(in the rows, 128 means zero)
Each row of numbers stands for one node and depends on some of the facts below. Use the named rows to name the rest.

Known rows:
skeskal: [163 130  82 105 172 178 135 153 161  98 135  92 165 112 152 136 158 130
 161 131 132 175 150 206 130 106 180 108 176 116 146 101 112 123 194 110
 142 161 125]
plonol: [203 112  93 131 178 139 150 125 127 132 189 140 120 141 166 171 182 107
 144 162 133 132 111 165 131 102 148  87 180 109 138 126 127 137 187 145
 158 204 161]
mestin: [149 129  79 114 174 168 144 155 158 114 184 116 172 114 130 151 135 148
 135 160 110 153 148 160 165 131 164 141 183  95 116 120 118 140 191  90
 176 140  94]
groflem: [153 130  82 106 177 174 149 153 159 103 158  89 173 110 148 146 169 141
 152 148 119 154 149 201 132 115 163 112 185 112 134 109 113 126 195 107
 159 150 107]
plostatra: [167 135  93 104 163 170 144 153 145  96 152 102 158 124 164 167 164 118
 153 147 130 150 145 190 159 120 182 137 179 118 144 106 110 116 166  96
 159 145 110]
pleruplos: [161 133  63 111 162 198 159 125 184 118 133  89 169 106 181 153 177 130
 157 131 145 180 133 197 134  99 195 134 175 120 156 122 114 122 209 127
 142 157 121]
viskun: [150  99  85 106 172 173 160 142 145 150 171 104 131 105 141 147 176 115
 144 134 104 140 125 201 142 119 151 111 161 107 121 116 135 109 155 128
 134 154 135]
breni: [158 130  79 108 178 174 138 153 166 100 151  98 163 114 144 152 155 131
 146 139 128 165 150 202 151 118 170 125 183 106 138 108 114 128 190 103
 159 150 103]
vumak: [158 133  67 117 166 197 156 124 189 125 133  87 172 105 181 157 178 136
 147 133 142 175 135 186 146 104 193 137 176 115 152 119 115 124 211 122
 151 153 105]
devuvo: [150 114  85 114 168 196 176 116 169 157 197 100 137 106 180 176 183 117
 131 162 120 130 102 143 171 138 149 147 165  92 121 128 173 118 183 115
 169 140  97]
pudaro: [179  99 120 118 145 154 173 157 133 148 177  97 160 117 149 124 181 162
 167 106 111 131 122 148 131 144 171 111 184 140 143 112 173 104 164  99
 159 171 150]
koplol: [152 135  82 114 163 189 163 128 180 115 172  96 173 110 184 175 182 139
 138 157 141 144 137 161 171 133 183 145 173  99 136 126 148 123 206 100
 187 143  98]
skosku: [156 113 102 100 161 171 166 143 134 136 169 100 132 104 156 147 180 109
 150 143 104 131 116 198 152 122 162 125 159 116 132 116 138  99 155 132
 134 161 133]
fostas: [201  83  79 131 200 154 146 129 136 141 196 147 128 110 126 176 175 114
 137 162 114 140 121 148 144 121 136  93 169  98 114 132 119 136 162 108
 168 187 128]
plobru: [159 133  82 107 177 182 139 155 168  97 156  97 169 108 142 158 165 120
 155 120 125 172 149 202 148 117 158 124 185 108 136 110 111 111 173  98
 161 149 110]
skizol: [190  83  80 119 193 142 148 130 138 141 186 142 137 113 127 178 178 111
 140 160 127 143 113 157 133 117 138  91 160  99 114 130 115 134 177 116
 171 189 149]
plizu: [148  96  77  91 199 145 155 141 130 151 134  93 121 111 144 169 168 117
 153 108 111 133 102 206 113 131 192  94 143 125 132 115 116 123 150 141
 131 155 126]

Facts:
pusto	ξ	bisi; pusto	ξ	driva; fiden	ξ	didri; fiden	ξ	platrelum; vize	ξ	fostas; vize	ξ	puflok; stiki	ξ	sidranur; soreflil	ξ	skefu
soreflil	ξ	groflem; plostatra	ξ	saflabri; plostatra	ξ	ludol; trubre	ξ	lunon; flubro	ξ	bresem; vusis	ξ	laskek; vusis	ξ	lutir; vusis	ξ	vili
vusis	ξ	digruk; kledro	ξ	mepa; kledro	ξ	sidranur; kledro	ξ	batam; dreplabril	ξ	greflibok; dreplabril	ξ	flenon; dreplabril	ξ	zumim; dreplabril	ξ	batam
skomis	ξ	tigu; skomis	ξ	pokom; skomis	ξ	mepa; skomis	ξ	poplil; plonol	ξ	kuder; pudaro	ξ	stodrusi; pudaro	ξ	groflem; pudaro	ξ	vateza
pudaro	ξ	lutir; pudaro	ξ	fepu; rutu	ξ	fepu; rutu	ξ	mestin; skoskor	ξ	kuder; skoskor	ξ	zotagin; diluskis	ξ	pestus; diluskis	ξ	gradru
bunum	ξ	flisok; bunum	ξ	brodra; bunum	ξ	puflok; mival	ξ	grorefa; listar	ξ	brebemor; naskagrel	ξ	stodrusi; naskagrel	ξ	sudel; devuvo	ξ	falun
kloskel	ξ	skizol; kloskel	ξ	pestus; kloskel	ξ	sidranur; kloskel	ξ	batam; seflolak	ξ	greflibok; seflolak	ξ	fabrur; seflolak	ξ	deklikol; meflal	ξ	lodro
meflal	ξ	fostu; trupem	ξ	boplem; trupem	ξ	riskomo; trupem	ξ	poplil; trupem	ξ	rugu; trupem	ξ	begrak; plibrevok	ξ	tibridren; rosu	ξ	fetis
stugroses	ξ	bronetom; fuba	ξ	skizol; fuba	ξ	flenon; fuba	ξ	dragrom; plaskevi	ξ	fabrur; plaskevi	ξ	groflem; plaskevi	ξ	gete; tastul	ξ	fepu
tastul	ξ	breti; flidak	ξ	saflabri; flidak	ξ	brebemor; flidak	ξ	plobru; gekles	ξ	nebropo; gekles	ξ	puflok; radrus	ξ	gradru; redi	ξ	fabrur
redi	ξ	drefol; pivel	ξ	temus; vofe	ξ	lodro; vofe	ξ	laklus; vofe	ξ	zedrok; vofe	ξ	bronetom; steskan	ξ	ludol; tuvi	ξ	lodro
tuvi	ξ	pleruplos; zurom	ξ	dritri; bomel	ξ	veklo; skosku	ξ	boplem; skosku	ξ	kepi; skosku	ξ	vumak; roteplem	ξ	flisok; skomu	ξ	maklik
nuklimum	ξ	kitres; koplol	ξ	brodrik; koplol	ξ	pestus; desku	ξ	laskek; tigu	θ	plifusek; pusto	θ	gradru; fabrur	θ	falun; fiden	θ	stizu
brugras	θ	fepu; breti	θ	fostu; vize	θ	kloskel; veklo	θ	fludrol; stiki	θ	bisi; fetis	θ	plodral; soreflil	θ	brodrik; plostatra	θ	zumim
trubre	θ	skuplibram; ludol	θ	klegos; dritri	θ	stugroses; pitu	θ	zotagin; boplem	θ	flitrus; zotagin	θ	brebemor; breni	θ	tastul; skepleskun	θ	tigu
fostas	θ	naskagrel; kledro	θ	fabrur; gete	θ	laskek; klila	θ	radrus; dreplabril	θ	greflibok; vateza	θ	guplo; fesim	θ	vili; lodro	θ	fiden
skoskor	θ	saflabri; diluskis	θ	breni; sudel	θ	pusto; zedrok	θ	zilen; mival	θ	sidranur; listar	θ	skizol; rugu	θ	sudel; plizu	θ	kuder
midoplos	θ	diluskis; vumak	θ	gekles; gradru	θ	zurom; nebropo	θ	skolastus; flenon	θ	tibridren; skuplibram	θ	lodro; tridrak	θ	puflok; bronetom	θ	fuba
kitres	θ	flenon; kloskel	θ	listar; tufu	θ	gete; pestus	θ	digruk; meflal	θ	mival; logam	θ	skefu; trupem	θ	klila; plibrevok	θ	skomis
stodrusi	θ	gitruk; laklus	θ	dreplabril; fludrol	θ	bribrafu; flibron	θ	flubro; rosu	θ	soreflil; plifusek	θ	trupem; sinek	θ	temus; tibridren	θ	pitu
stugroses	θ	brugras; fuba	θ	plonol; brodrik	θ	tridrak; bisi	θ	lunon; plaskevi	θ	brodra; muma	θ	vumak; gekles	θ	driva; poplil	θ	vusis
skeskal	θ	bomel; skefu	θ	plostatra; redi	θ	plibrevok; dragrom	θ	greflin; zumim	θ	fostas; stizu	θ	flisok; bribrafu	θ	breti; greflin	θ	drefol
tuvi	θ	plaskevi; butok	θ	boplem; zurom	θ	koplol; fostu	θ	mestin; bresem	θ	ludol; drefol	θ	begrak; roteplem	θ	grorefa; kuder	θ	fetis
skomu	θ	devuvo; koplol	θ	skomu; pleruplos	θ	butok; greflibok	θ	bresem; desku	θ	pokom; tigu	φ	rutu; pusto	φ	redi; fabrur	φ	rosu
fiden	φ	fostu; brugras	φ	funa; breti	φ	flidak; pokom	φ	broplam; vize	φ	plaskevi; veklo	φ	flidak; stiki	φ	viskun; fetis	φ	brodrik
gitruk	φ	greflin; soreflil	φ	riskomo; plostatra	φ	skolastus; trubre	φ	fostu; ludol	φ	batam; kepi	φ	temus; dritri	φ	funa; falun	φ	rosu
pitu	φ	steskan; flubro	φ	fludrol; boplem	φ	gradru; zotagin	φ	steskan; skolastus	φ	pivel; begrak	φ	stugroses; zilen	φ	brebemor; vusis	φ	diluskis
breni	φ	kleta; skepleskun	φ	rutu; fostas	φ	skolastus; driva	φ	devuvo; kledro	φ	rosu; gete	φ	tibridren; klila	φ	rutu; dreplabril	φ	batam
brebemor	φ	steskan; fepu	φ	funa; vateza	φ	fepu; fesim	φ	kitres; skomis	φ	platrelum; lodro	φ	fostu; mepa	φ	skepleskun; plonol	φ	brugras
pudaro	φ	pokom; skoskor	φ	didri; diluskis	φ	kleta; sudel	φ	redi; zedrok	φ	brebemor; bunum	φ	bisi; mival	φ	tigu; listar	φ	plaskevi
rugu	φ	redi; plobru	φ	pitu; plizu	φ	brodrik; midoplos	φ	kleta; digruk	φ	lutir; vumak	φ	devuvo; gradru	φ	redi; naskagrel	φ	skolastus
nebropo	φ	pivel; flenon	φ	steskan; skuplibram	φ	fostu; brodra	φ	nuklimum; deklikol	φ	vateza; mestin	φ	flidak; devuvo	φ	redi; tridrak	φ	riskomo
bronetom	φ	brugras; kitres	φ	steskan; kloskel	φ	plaskevi; vili	φ	kitres; seflolak	φ	klegos; flisok	φ	fostu; tufu	φ	tibridren; pestus	φ	lutir
meflal	φ	tigu; logam	φ	skolastus; trupem	φ	rutu; plibrevok	φ	platrelum; stodrusi	φ	greflin; groflem	φ	skoskor; laklus	φ	batam; fludrol	φ	flidak
flibron	φ	fludrol; rosu	φ	riskomo; plifusek	φ	rutu; temus	φ	klila; lunon	φ	viskun; sinek	φ	klila; tibridren	φ	steskan; maklik	φ	soreflil
stugroses	φ	funa; fuba	φ	brugras; brodrik	φ	riskomo; bisi	φ	viskun; plaskevi	φ	nuklimum; lutir	φ	grefin; plodral	φ	brodrik; tastul	φ	kleta
muma	φ	devuvo; laskek	φ	tibridren; gekles	φ	devuvo; saflabri	φ	didri; poplil	φ	diluskis; guplo	φ	fepu; skeskal	φ	midoplos; radrus	φ	rutu
grorefa	φ	plizu; skefu	φ	skolastus; redi	φ	platrelum; dragrom	φ	stugroses; vofe	φ	skomis; zumim	φ	skolastus; stizu	φ	fostu; bribrafu	φ	flidak
greflin	φ	stugroses; tuvi	φ	nuklimum; klegos	φ	batam; butok	φ	gradru; zurom	φ	redi; flitrus	φ	gradru; bomel	φ	midoplos; fostu	φ	flidak
skizol	φ	plaskevi; bresem	φ	batam; drefol	φ	stugroses; puflok	φ	riskomo; roteplem	φ	plizu; kuder	φ	brodrik; skomu	φ	redi; koplol	φ	redi
pleruplos	φ	gradru; greflibok	φ	batam; desku	φ	broplam; sidranur	φ	tigu; pusto	η	a; fabrur	η	c; fiden	η	a; breti	η	c
vize	η	c; veklo	η	b; stiki	η	a; fetis	η	b; gitruk	η	b; plostatra	η	a; trubre	η	c; ludol	η	a
kepi	η	b; dritri	η	a; falun	η	c; flubro	η	a; boplem	η	a; begrak	η	a; zilen	η	a; vusis	η	b
breni	η	a; fostas	η	c; driva	η	b; kledro	η	b; gete	η	c; dreplabril	η	a; fesim	η	a; lodro	η	c
mepa	η	b; plonol	η	c; pudaro	η	b; sudel	η	b; zedrok	η	a; bunum	η	c; mival	η	c; listar	η	b
rugu	η	a; plobru	η	a; digruk	η	c; vumak	η	a; naskagrel	η	a; nebropo	η	b; flenon	η	b; skuplibram	η	a
brodra	η	c; deklikol	η	c; mestin	η	a; bronetom	η	c; kloskel	η	b; vili	η	a; seflolak	η	b; flisok	η	a
tufu	η	c; pestus	η	a; meflal	η	c; logam	η	b; trupem	η	a; plibrevok	η	b; stodrusi	η	a; groflem	η	a
laklus	η	a; flibron	η	a; plifusek	η	b; lunon	η	a; sinek	η	a; maklik	η	b; fuba	η	a; plodral	η	a
tastul	η	b; muma	η	b; laskek	η	b; gekles	η	b; saflabri	η	a; poplil	η	b; guplo	η	b; skeskal	η	a
radrus	η	c; grorefa	η	a; skefu	η	b; dragrom	η	a; vofe	η	b; zumim	η	b; stizu	η	b; bribrafu	η	a
tuvi	η	a; butok	η	a; zurom	η	a; flitrus	η	a; bomel	η	c; skizol	η	c; bresem	η	a; drefol	η	a
puflok	η	b; roteplem	η	a; kuder	η	b; skomu	η	a; koplol	η	a; pleruplos	η	a; greflibok	η	a; desku	η	a
sidranur	η	a

Rows to name:
No name comes twice in this set of rows, the named rows included.
[146 119  92 102 164 153 165 141 140 151 191 109 120 113 154 131 182 114
 137 157  96 127 131 195 149 110 138 105 180  97 129  87 158 135 180 138
 138 163 115]	fepu
[206 108  71 126 178 137 141 126 131 142 164 142 119 139 158 167 180 102
 147 157 135 146 115 189 110 100 146  82 178 115 144 121 117 140 193 146
 138 201 163]	bronetom
[151 135  80 120 172 194 165 132 182 117 190  91 172 113 181 178 181 140
 135 161 141 136 141 148 169 131 178 150 181  95 133 128 147 132 205  96
 185 139  94]	skomu
[145  98  76  97 192 153 159 143 138 155 173 105 125 111 137 173 172 118
 138 127 101 126 111 200 145 137 162 118 156 102 122 119 142 129 157 118
 138 147 106]	tridrak
[144 129  67 100 200 148 136 151 143 117 149  93 156 121 138 175 153 142
 147 117 126 143 139 208 145 138 191 123 171 108 132 116 115 143 175 102
 166 146  98]	plodral
[179  78  78 109 204 139 154 136 128 142 160 123 129 115 131 181 177 133
 153 154 129 131 100 187 106 116 168  84 160 121 126 132 107 139 169 132
 144 193 148]	fabrur
[153 134  81 117 166 193 166 133 176 111 164  90 165 110 184 175 180 136
 144 155 138 145 135 157 166 121 187 147 177 105 144 122 132 123 207 106
 176 145  95]	zurom
[157 112 106  96 156 166 163 146 143 132 154 115 137 108 150 135 183 106
 157 142 119 137 116 205 155 129 163 127 143 117 133 115 137  99 162 132
 141 170 142]	diluskis
[159 135  81 112 166 195 159 135 176 107 139  84 167 107 182 164 181 134
 155 150 143 155 134 178 160 109 196 139 175 115 151 122 119 111 209 114
 160 152  97]	pusto
[163  92 120 101 155 142 159 151 130 148 136 107 156 132 138 136 183 160
 174  98 141 138  98 199 124 158 193 122 149 143 141 120 169 108 167 115
 166 186 152]	kledro
[194 106 122 117 144 159 169 151 132 147 154 105 151 119 151 124 182 155
 168 105 123 139 120 148 135 147 179 115 177 140 146 110 171 107 162 100
 152 175 157]	vusis
[152 135  99 108 177 172 151 155 153  99 191 104 168 116 142 166 172 139
 141 157 111 138 150 161 167 135 156 139 186 101 127 113 125 129 178  91
 183 143  98]	naskagrel
[187 100 112 129 141 193 175 123 172 157 133  87 158 104 181 127 181 156
 157  99 144 164 103 148 124 127 194 134 172 139 152 123 171 111 204 120
 139 175 158]	muma
[204 105 115 139 145 199 166 122 154 160 145  91 138 106 184 139 179 158
 151 100 140 144 101 141 165 141 194 145 172 136 150 125 172 106 195 116
 149 189 119]	gekles

The same nodes again, as new rows of numbers:
Some nodes and their rows:
diluskis: [129 120 136 145 118 108 151  74 122 127 106 152 113 140 102]
vumak: [155 203 113 130 155 111 125 128 126 155  87 115 167  92 174]
plostatra: [121 147 113 121 155 127 120 142 127 110 108 127 175  74 111]
falun: [127  19 144  90 122 140 176 176 137 134 165  98 132 140 159]
stiki: [183 139 114 140 165 144 104 115 155  95  98  96 146  88 132]
skolastus: [123 130 136 133 104 128 157  93 115 129 114 168 123 152 105]
meflal: [115  79 224  76 125 161 144 139  98 127 140 107  99 133 135]
skoskor: [122 149 168 123 129 135 141  67 111 101 116 148 123 160 103]
brodrik: [103 100 110 131 126  92 153  58 123 115 158 172 155 145 127]
fostu: [ 97 109  94 124 112  95 133 113  98 126 162 155 148 167  85]
stugroses: [142 192 130 109  63 142 156 123 116 112  77 161  95 152  69]
pestus: [196 134 120 128 137 132  90 120 171 109 113 108 158  95 145]
gitruk: [131 109 139 125 107 151 132 181 166 144  97 120  86 151 117]
kloskel: [102  87 144 112 156 133 143 121 140 158  81 147  83 117 130]
lodro: [128  50 170 106 104 116 162 207 137 127 173 104  98 135 171]
kleta: [121 138 123 140 105 111 150  98 117 112 136 150 140 160 104]
vize: [122  78 220  88 126 171 145 150 105 130 132 111  90 135 150]

Which node is each row?
No name comes twice in this set of rows, the named rows included.
[110 136 136 101 125 145 142 172 143 151  94 163  93 151 130]	guplo
[114  26 114 105 123 130 122 179  84 165 162  86  82 128 120]	radrus
[ 92 101 124 114 137 103  95 151 131 186 190 147 128 154 128]	puflok
[115  74 169 111 184 154 125  94 136 125 113 150  85 143 137]	kledro
[142 195  94 136 119  75 106 137 152 155 126  84 169  92 163]	boplem
[141 151  46 149 183  93 100 137  82 133 101  47 147  91 147]	koplol
[185 191 117 140 152 130  95 120 155 133 105  58 163 117 171]	rugu
[109  92 171 107  61 135 137 182 135 155 155  80  75 109 112]	plonol
[103  70 122 137 144 157 129 129 144 144 120 122  85 142 119]	seflolak
[138 140  60 139 160 105  84 164  94 129 153 154 177  91 111]	flisok
[111 163  77 169 144  78 122 102  52 169 138  64 123 187 120]	devuvo
[103  68 160  84 104 131 166 193 120 129 161 116 105 125 158]	brodra
[171 141 123 154 146 167 101 122 151 103 112 103 173 101 128]	desku
[105 162 113 124 117  94 160  69 117 132 109 102 119 147 110]	skomis

